The symbols move the items like this.
* | l u f
z444 | z505 z7 z143
z958 | z552 z893 z505
z987 | z266 z571 z235
z754 | z675 z899 z854
z808 | z116 z804 z42
z42 | z178 z668 z282
z122 | z991 z325 z952
z258 | z42 z168 z227
z143 | z644 z976 z675
z572 | z976 z645 z899
z881 | z904 z266 z104
z399 | z324 z878 z552
z412 | z122 z604 z822
z107 | z168 z116 z851
z325 | z412 z104 z124
z822 | z952 z189 z107
z344 | z7 z552 z572
z130 | z444 z344 z88
z356 | z532 z143 z603
z324 | z227 z851 z858
z780 | z987 z854 z443
z166 | z695 z603 z463
z37 | z107 z808 z878
z124 | z822 z361 z37
z227 | z282 z399 z344
z893 | z558 z227 z130
z382 | z603 z754 z780
z695 | z854 z715 z881
z361 | z189 z991 z808
z463 | z881 z987 z211
z178 | z878 z258 z893
z715 | z166 z382 z266
z505 | z645 z130 z644
z88 | z143 z572 z754
z604 | z325 z211 z189
z829 | z443 z881 z325
z854 | z571 z166 z904
z644 | z356 z88 z382
z13 | z211 z443 z991
z851 | z399 z178 z958
z189 | z124 z187 z116
z187 | z361 z122 z474
z7 | z130 z858 z976
z532 | z899 z644 z715
z603 | z715 z675 z987
z976 | z88 z221 z902
z902 | z754 z532 z695
z571 | z780 z695 z829
z952 | z804 z124 z168
z168 | z668 z37 z399
z474 | z808 z952 z258
z675 | z382 z902 z571
z645 | z221 z444 z356
z266 | z463 z780 z13
z558 | z958 z282 z444
z991 | z187 z412 z804
z804 | z474 z822 z668
z552 | z858 z558 z645
z221 | z572 z505 z532
z878 | z851 z42 z558
z104 | z604 z13 z361
z899 | z902 z356 z166
z116 | z37 z474 z178
z858 | z344 z958 z221
z904 | z829 z463 z604
z282 | z893 z324 z7
z211 | z104 z235 z187
z443 | z235 z904 z412
z668 | z258 z107 z324
z235 | z13 z829 z122

In the rows, 54 means zero.

The rows follow the links: the fewer symbols apart two items are, the more alike their rows tend to be.

Each row is also shifted at random along 4 hidden directions that mean nothing.

Some items, each with a row of numbers:
z235
[ 32,  59,  49,  55,  57,  53,  51,  49,  57,  59,  62,  60,  61,  54,  54,  55,  49,  51,  50,  45,  49,  56,  54,  61,  45,  57,  38,  53,  53,  57,  48,  47,  59,  52,  52,  53,  54,  56,  48,  60,  45,  47,  64,  50,  51,  43,  47,  64,  50,  56,  50,  54,  55,  55,  50,  58,  56,  59,  53,  61,  50,  49,  57,  61,  50,  54,  58,  54]
z952
[ 36,  51,  51,  57,  46,  47,  54,  56,  54,  48,  59,  51,  62,  50,  56,  55,  48,  51,  60,  53,  55,  57,  52,  54,  56,  66,  59,  57,  45,  51,  51,  55,  51,  59,  56,  62,  50,  60,  64,  48,  53,  57,  49,  52,  47,  57,  51,  53,  47,  57,  61,  49,  60,  46,  56,  51,  61,  54,  57,  51,  55,  57,  61,  56,  53,  47,  58,  61]
z854
[ 50,  58,  52,  52,  60,  55,  57,  49,  58,  60,  56,  61,  57,  51,  54,  50,  55,  56,  60,  49,  50,  51,  59,  57,  43,  57,  57,  55,  53,  63,  52,  51,  63,  53,  51,  50,  49,  53,  56,  51,  53,  51,  65,  56,  53,  45,  50,  54,  57,  51,  45,  48,  50,  58,  48,  57,  55,  63,  53,  56,  52,  58,  50,  57,  54,  50,  53,  54]
z604
[ 11,  57,  47,  56,  54,  52,  54,  52,  56,  56,  61,  58,  61,  51,  56,  53,  50,  55,  55,  47,  50,  55,  54,  57,  45,  60,  52,  56,  51,  56,  51,  53,  59,  54,  54,  55,  52,  57,  57,  55,  53,  50,  60,  52,  50,  46,  48,  56,  51,  56,  52,  51,  55,  53,  52,  55,  58,  60,  54,  56,  51,  55,  57,  59,  50,  51,  57,  57]
z116
[ 76,  51,  56,  61,  43,  53,  58,  65,  42,  42,  59,  49,  58,  50,  62,  54,  50,  57,  48,  52,  60,  57,  46,  46,  60,  33,  79,  55,  60,  43,  65,  64,  50,  55,  66,  63,  63,  56,  54,  56,  69,  56,  44,  49,  49,  63,  53,  39,  49,  62,  69,  58,  59,  46,  63,  47,  63,  48,  58,  48,  52,  58,  62,  55,  48,  52,  58,  56]
z552
[ 65,  49,  57,  51,  52,  55,  56,  58,  53,  50,  45,  49,  48,  53,  52,  54,  59,  53,  59,  63,  59,  52,  56,  49,  64,  50,  65,  53,  54,  53,  58,  54,  48,  58,  55,  55,  52,  52,  54,  47,  55,  61,  45,  58,  58,  64,  63,  49,  57,  52,  57,  52,  53,  54,  58,  52,  50,  49,  56,  49,  59,  59,  50,  46,  60,  52,  50,  53]
z532
[ 74,  57,  57,  51,  61,  59,  53,  50,  56,  61,  50,  58,  49,  57,  51,  53,  59,  56,  52,  55,  52,  52,  57,  56,  52,  53,  47,  53,  58,  58,  54,  53,  57,  50,  50,  47,  55,  50,  50,  57,  53,  51,  60,  57,  59,  51,  56,  57,  60,  50,  46,  57,  49,  61,  51,  57,  49,  55,  51,  57,  54,  52,  48,  53,  56,  58,  51,  49]
z412
[ 23,  56,  48,  56,  53,  50,  50,  50,  58,  56,  62,  57,  62,  54,  54,  56,  48,  50,  54,  47,  50,  57,  53,  60,  48,  67,  38,  55,  48,  55,  46,  49,  55,  55,  52,  57,  51,  60,  56,  56,  44,  50,  59,  51,  49,  46,  48,  64,  48,  56,  54,  52,  58,  51,  51,  56,  58,  58,  54,  58,  52,  49,  59,  60,  51,  52,  59,  58]
z829
[ 58,  59,  52,  55,  55,  53,  54,  51,  54,  58,  63,  61,  62,  51,  55,  53,  49,  51,  52,  45,  51,  55,  54,  59,  43,  45,  49,  52,  55,  58,  52,  44,  60,  54,  53,  54,  53,  55,  42,  58,  46,  48,  62,  51,  50,  44,  47,  59,  50,  56,  51,  51,  55,  55,  51,  57,  59,  62,  55,  59,  50,  54,  56,  61,  49,  50,  58,  55]
z645
[ 79,  53,  59,  53,  58,  60,  54,  56,  52,  55,  46,  52,  44,  58,  53,  54,  61,  59,  49,  60,  55,  52,  54,  50,  59,  47,  58,  54,  62,  53,  59,  61,  53,  49,  55,  49,  60,  49,  54,  57,  63,  56,  52,  57,  61,  59,  59,  49,  61,  52,  53,  60,  49,  59,  55,  53,  48,  49,  51,  53,  55,  52,  49,  50,  57,  61,  49,  49]
z356
[ 33,  54,  52,  50,  61,  55,  57,  49,  62,  59,  44,  55,  50,  53,  51,  49,  62,  61,  70,  60,  50,  48,  62,  53,  51,  83,  64,  61,  47,  64,  49,  64,  61,  53,  47,  47,  45,  52,  80,  40,  64,  59,  59,  63,  57,  52,  57,  49,  64,  44,  43,  45,  47,  59,  48,  55,  49,  59,  51,  50,  56,  62,  46,  50,  63,  51,  46,  55]
z168
[ 37,  49,  52,  56,  47,  48,  53,  57,  55,  48,  54,  48,  55,  54,  54,  57,  51,  51,  58,  58,  57,  57,  51,  53,  63,  68,  53,  56,  46,  49,  51,  57,  47,  58,  55,  61,  51,  59,  64,  50,  53,  59,  45,  54,  51,  61,  56,  54,  50,  56,  62,  53,  59,  48,  58,  51,  56,  49,  56,  51,  57,  54,  59,  52,  56,  52,  56,  59]
z344
[ 48,  51,  56,  51,  56,  56,  55,  55,  56,  53,  43,  50,  45,  57,  51,  54,  61,  56,  58,  64,  56,  53,  57,  50,  62,  61,  57,  55,  54,  54,  55,  59,  50,  54,  52,  51,  53,  51,  61,  49,  59,  60,  48,  59,  60,  62,  62,  51,  60,  50,  53,  55,  51,  56,  55,  53,  47,  49,  53,  51,  59,  56,  49,  47,  61,  57,  48,  52]
z505
[ 57,  52,  57,  48,  59,  56,  51,  50,  60,  58,  45,  52,  46,  58,  47,  55,  60,  51,  58,  63,  54,  52,  58,  56,  61,  61,  42,  52,  52,  57,  50,  48,  50,  55,  47,  49,  50,  52,  51,  51,  45,  57,  52,  59,  61,  57,  62,  61,  59,  48,  49,  54,  52,  58,  53,  57,  45,  51,  53,  55,  59,  53,  47,  47,  62,  57,  49,  51]
z851
[ 36,  50,  54,  52,  52,  52,  48,  53,  59,  53,  50,  48,  49,  59,  49,  60,  53,  48,  53,  62,  56,  57,  53,  57,  66,  67,  32,  51,  49,  50,  48,  49,  43,  57,  50,  57,  52,  57,  53,  55,  42,  58,  46,  55,  58,  61,  61,  65,  51,  53,  58,  58,  58,  52,  56,  55,  49,  46,  55,  56,  60,  46,  55,  49,  58,  59,  54,  55]
z107
[ 69,  49,  55,  57,  43,  44,  53,  57,  56,  46,  57,  47,  61,  51,  55,  56,  48,  48,  62,  57,  57,  57,  50,  54,  63,  74,  55,  57,  42,  49,  48,  55,  46,  62,  55,  65,  47,  62,  67,  44,  49,  61,  42,  53,  47,  61,  55,  55,  46,  56,  64,  49,  62,  44,  58,  51,  60,  51,  58,  49,  57,  57,  61,  53,  56,  47,  58,  64]
z282
[ 34,  51,  54,  54,  54,  55,  50,  55,  56,  53,  46,  48,  44,  61,  51,  58,  58,  55,  51,  63,  56,  56,  52,  52,  65,  66,  44,  55,  53,  50,  53,  61,  46,  53,  52,  53,  57,  53,  62,  57,  57,  58,  47,  57,  60,  62,  61,  56,  57,  53,  57,  61,  54,  55,  56,  53,  47,  44,  52,  53,  58,  47,  52,  48,  58,  62,  51,  53]
z668
[ 35,  51,  53,  56,  50,  54,  50,  58,  51,  50,  54,  49,  51,  58,  54,  59,  52,  52,  46,  57,  57,  58,  49,  53,  63,  50,  45,  52,  56,  46,  55,  57,  46,  54,  57,  58,  60,  55,  49,  61,  53,  55,  47,  51,  56,  61,  57,  57,  51,  58,  62,  62,  58,  51,  59,  53,  53,  45,  54,  54,  56,  47,  58,  53,  52,  60,  56,  54]
z715
[ 25,  59,  51,  49,  64,  59,  53,  46,  60,  65,  52,  62,  52,  55,  49,  52,  58,  54,  56,  52,  49,  51,  61,  59,  44,  55,  43,  52,  55,  64,  50,  45,  62,  51,  47,  45,  51,  50,  47,  55,  47,  49,  66,  57,  58,  44,  53,  61,  59,  49,  41,  52,  48,  62,  47,  60,  48,  61,  52,  59,  53,  53,  47,  55,  56,  55,  51,  49]
z899
[ 79,  54,  57,  50,  57,  56,  62,  54,  53,  55,  48,  57,  54,  47,  55,  48,  60,  57,  65,  56,  54,  48,  61,  50,  49,  45,  79,  56,  56,  61,  59,  53,  62,  56,  54,  50,  49,  50,  55,  43,  60,  58,  57,  58,  55,  53,  56,  44,  61,  49,  48,  44,  48,  57,  52,  54,  53,  60,  56,  49,  55,  69,  47,  51,  58,  47,  49,  53]
z893
[ 37,  50,  55,  51,  55,  55,  50,  54,  57,  54,  46,  48,  45,  59,  50,  58,  58,  51,  53,  63,  57,  55,  54,  54,  65,  58,  43,  52,  53,  51,  52,  52,  46,  55,  51,  54,  54,  53,  53,  55,  48,  58,  47,  57,  60,  62,  62,  59,  56,  52,  56,  58,  54,  55,  56,  55,  46,  46,  54,  54,  59,  49,  51,  47,  59,  59,  51,  52]
z130
[ 68,  52,  58,  54,  56,  58,  54,  56,  53,  54,  45,  49,  43,  60,  53,  54,  62,  64,  51,  62,  56,  54,  53,  49,  61,  63,  60,  58,  58,  51,  58,  73,  52,  49,  55,  49,  60,  50,  70,  56,  72,  57,  50,  58,  60,  61,  60,  46,  62,  52,  54,  62,  50,  58,  55,  51,  49,  48,  50,  51,  55,  51,  51,  49,  58,  63,  48,  51]
z444
[ 59,  52,  57,  47,  58,  60,  55,  54,  54,  56,  44,  53,  45,  56,  49,  55,  60,  48,  53,  61,  58,  51,  59,  53,  60,  31,  51,  47,  61,  56,  58,  39,  50,  56,  51,  50,  54,  48,  31,  54,  43,  57,  51,  58,  63,  59,  63,  58,  58,  50,  50,  55,  51,  59,  56,  57,  44,  49,  56,  55,  59,  55,  46,  47,  59,  57,  49,  48]
z858
[ 58,  51,  57,  53,  55,  57,  54,  56,  53,  52,  45,  49,  44,  59,  52,  56,  60,  58,  52,  63,  57,  53,  54,  50,  63,  56,  56,  55,  57,  51,  57,  63,  49,  52,  55,  52,  58,  51,  60,  55,  62,  58,  48,  57,  60,  63,  61,  49,  60,  52,  56,  60,  52,  56,  57,  52,  48,  47,  52,  52,  57,  52,  50,  48,  58,  61,  49,  50]
z808
[  3,  51,  48,  53,  50,  50,  52,  54,  56,  51,  55,  52,  56,  53,  53,  57,  51,  47,  56,  56,  55,  56,  54,  56,  58,  56,  45,  52,  49,  52,  51,  44,  48,  59,  53,  59,  50,  58,  48,  52,  41,  56,  49,  54,  52,  56,  56,  62,  48,  55,  58,  51,  59,  49,  56,  55,  54,  51,  57,  55,  57,  53,  57,  52,  54,  51,  56,  57]

Start, symbols taken left to right, then the item you end at.
Answer with the item's name.
[ 44,  50,  55,  53,  53,  56,  53,  56,  54,  52,  46,  48,  45,  58,  52,  56,  59,  56,  54,  63,  57,  54,  54,  50,  64,  58,  54,  55,  55,  51,  56,  61,  47,  54,  54,  53,  56,  52,  59,  53,  59,  59,  46,  58,  59,  63,  62,  52,  58,  52,  56,  58,  53,  55,  56,  53,  48,  46,  53,  51,  58,  52,  51,  47,  59,  59,  50,  52]
f l f: z644
[ 63,  58,  56,  50,  62,  63,  57,  53,  50,  59,  50,  60,  48,  55,  54,  51,  61,  58,  48,  52,  53,  50,  58,  52,  48,  27,  62,  50,  67,  59,  62,  51,  61,  49,  55,  46,  60,  46,  37,  60,  58,  50,  61,  55,  61,  51,  55,  50,  61,  52,  46,  57,  47,  63,  52,  57,  49,  56,  52,  57,  52,  56,  47,  54,  53,  58,  50,  45]
f u u f: z780
[ 26,  50,  52,  54,  50,  51,  50,  55,  58,  51,  50,  47,  50,  58,  51,  59,  54,  51,  55,  61,  56,  57,  52,  55,  64,  72,  42,  55,  48,  49,  49,  57,  45,  57,  51,  57,  52,  57,  63,  53,  50,  59,  46,  56,  55,  61,  59,  59,  52,  54,  59,  57,  57,  50,  56,  53,  51,  46,  54,  53,  58,  49,  56,  50,  57,  57,  54,  57]
f f f l: z143
[ 68,  49,  57,  56,  46,  51,  55,  60,  50,  46,  54,  47,  54,  53,  56,  57,  52,  50,  52,  58,  60,  56,  50,  50,  65,  43,  60,  52,  54,  47,  58,  52,  45,  59,  59,  62,  56,  56,  49,  52,  52,  60,  42,  53,  53,  65,  58,  51,  49,  58,  65,  56,  59,  48,  61,  51,  56,  47,  58,  50,  57,  55,  58,  51,  54,  53,  56,  57]
u u f: z851
[ 33,  57,  49,  56,  54,  54,  59,  54,  51,  54,  61,  60,  62,  48,  58,  51,  50,  54,  55,  45,  53,  53,  55,  54,  43,  40,  66,  54,  56,  57,  57,  50,  62,  55,  58,  55,  54,  54,  48,  53,  55,  50,  61,  51,  49,  47,  48,  50,  52,  57,  53,  49,  54,  53,  53,  54,  60,  62,  56,  55,  50,  60,  56,  59,  49,  48,  57,  55]
f l f l: z808
[ 71,  49,  58,  52,  52,  56,  56,  59,  51,  50,  46,  49,  47,  55,  53,  56,  58,  52,  53,  62,  59,  53,  54,  49,  65,  37,  62,  51,  59,  50,  60,  51,  47,  57,  55,  55,  57,  50,  44,  52,  53,  59,  45,  56,  59,  64,  62,  51,  56,  54,  58,  56,  54,  54,  59,  53,  50,  47,  56,  51,  59,  57,  51,  47,  57,  55,  51,  51]
l u u f: z7
[ 84,  58,  57,  53,  60,  57,  55,  50,  56,  60,  55,  60,  55,  54,  54,  51,  56,  56,  54,  50,  51,  52,  57,  56,  47,  55,  53,  55,  56,  59,  53,  53,  61,  51,  52,  49,  54,  52,  53,  56,  55,  50,  62,  54,  55,  48,  51,  55,  57,  52,  47,  53,  50,  59,  50,  56,  54,  60,  52,  56,  52,  54,  51,  57,  53,  55,  53,  52]
u u l u: z899
[ 39,  59,  51,  52,  60,  54,  54,  47,  58,  62,  59,  62,  60,  52,  52,  53,  52,  49,  56,  47,  49,  53,  59,  61,  43,  51,  42,  51,  52,  62,  49,  38,  61,  55,  49,  50,  49,  54,  41,  55,  39,  49,  65,  53,  53,  42,  49,  65,  53,  52,  45,  49,  53,  57,  48,  60,  54,  63,  54,  60,  52,  54,  52,  58,  53,  51,  56,  53]
l u u l: z780
[ 58,  52,  57,  51,  57,  56,  50,  52,  59,  57,  45,  50,  45,  59,  48,  57,  59,  53,  55,  63,  55,  54,  56,  55,  63,  66,  41,  53,  52,  54,  51,  54,  49,  54,  49,  51,  53,  52,  57,  53,  50,  58,  50,  59,  61,  60,  62,  60,  58,  50,  51,  57,  53,  57,  54,  56,  46,  48,  53,  54,  59,  49,  49,  48,  61,  60,  50,  52]
f f l: z754
[ 58,  58,  52,  58,  54,  54,  57,  55,  50,  54,  63,  59,  62,  51,  59,  51,  50,  58,  52,  44,  51,  54,  53,  54,  43,  47,  65,  56,  57,  55,  56,  58,  62,  52,  58,  55,  56,  55,  55,  57,  61,  49,  61,  50,  49,  47,  46,  48,  53,  58,  53,  53,  54,  54,  52,  53,  62,  61,  54,  55,  48,  57,  57,  61,  48,  51,  57,  55]
u f f l: z124
[ 77,  55,  55,  61,  46,  51,  53,  59,  47,  49,  66,  54,  62,  53,  60,  56,  46,  53,  44,  46,  56,  59,  46,  53,  53,  44,  54,  54,  57,  46,  56,  57,  52,  53,  61,  61,  61,  58,  50,  63,  57,  50,  52,  46,  48,  54,  47,  52,  46,  63,  64,  60,  60,  49,  58,  51,  63,  53,  55,  55,  50,  49,  64,  61,  44,  55,  62,  56]
u u u: z604
[ 58,  51,  54,  56,  46,  51,  52,  58,  50,  48,  58,  49,  56,  54,  55,  59,  49,  47,  49,  54,  58,  58,  49,  53,  62,  41,  49,  51,  55,  46,  56,  47,  46,  58,  58,  62,  58,  57,  41,  58,  46,  55,  45,  50,  51,  60,  55,  58,  46,  60,  64,  57,  61,  48,  60,  53,  58,  48,  58,  54,  55,  51,  60,  54,  51,  53,  59,  56]
u l: z116
[ 55,  56,  54,  50,  60,  53,  58,  49,  61,  59,  50,  58,  56,  49,  52,  48,  58,  56,  70,  56,  51,  48,  63,  56,  47,  71,  63,  58,  47,  64,  50,  52,  62,  56,  49,  49,  43,  53,  66,  41,  54,  56,  61,  60,  54,  48,  54,  52,  60,  46,  43,  42,  49,  57,  48,  56,  52,  63,  54,  52,  55,  64,  47,  52,  60,  46,  50,  56]
u l u f: z166
[ 67,  55,  56,  51,  60,  60,  59,  55,  51,  56,  46,  56,  47,  53,  54,  50,  62,  61,  56,  57,  55,  49,  58,  49,  51,  42,  72,  54,  62,  58,  62,  60,  59,  51,  55,  47,  56,  47,  54,  51,  66,  55,  57,  58,  59,  56,  57,  44,  63,  50,  48,  54,  47,  60,  53,  53,  50,  56,  53,  52,  54,  61,  47,  50,  57,  55,  48,  49]
l u u: z976
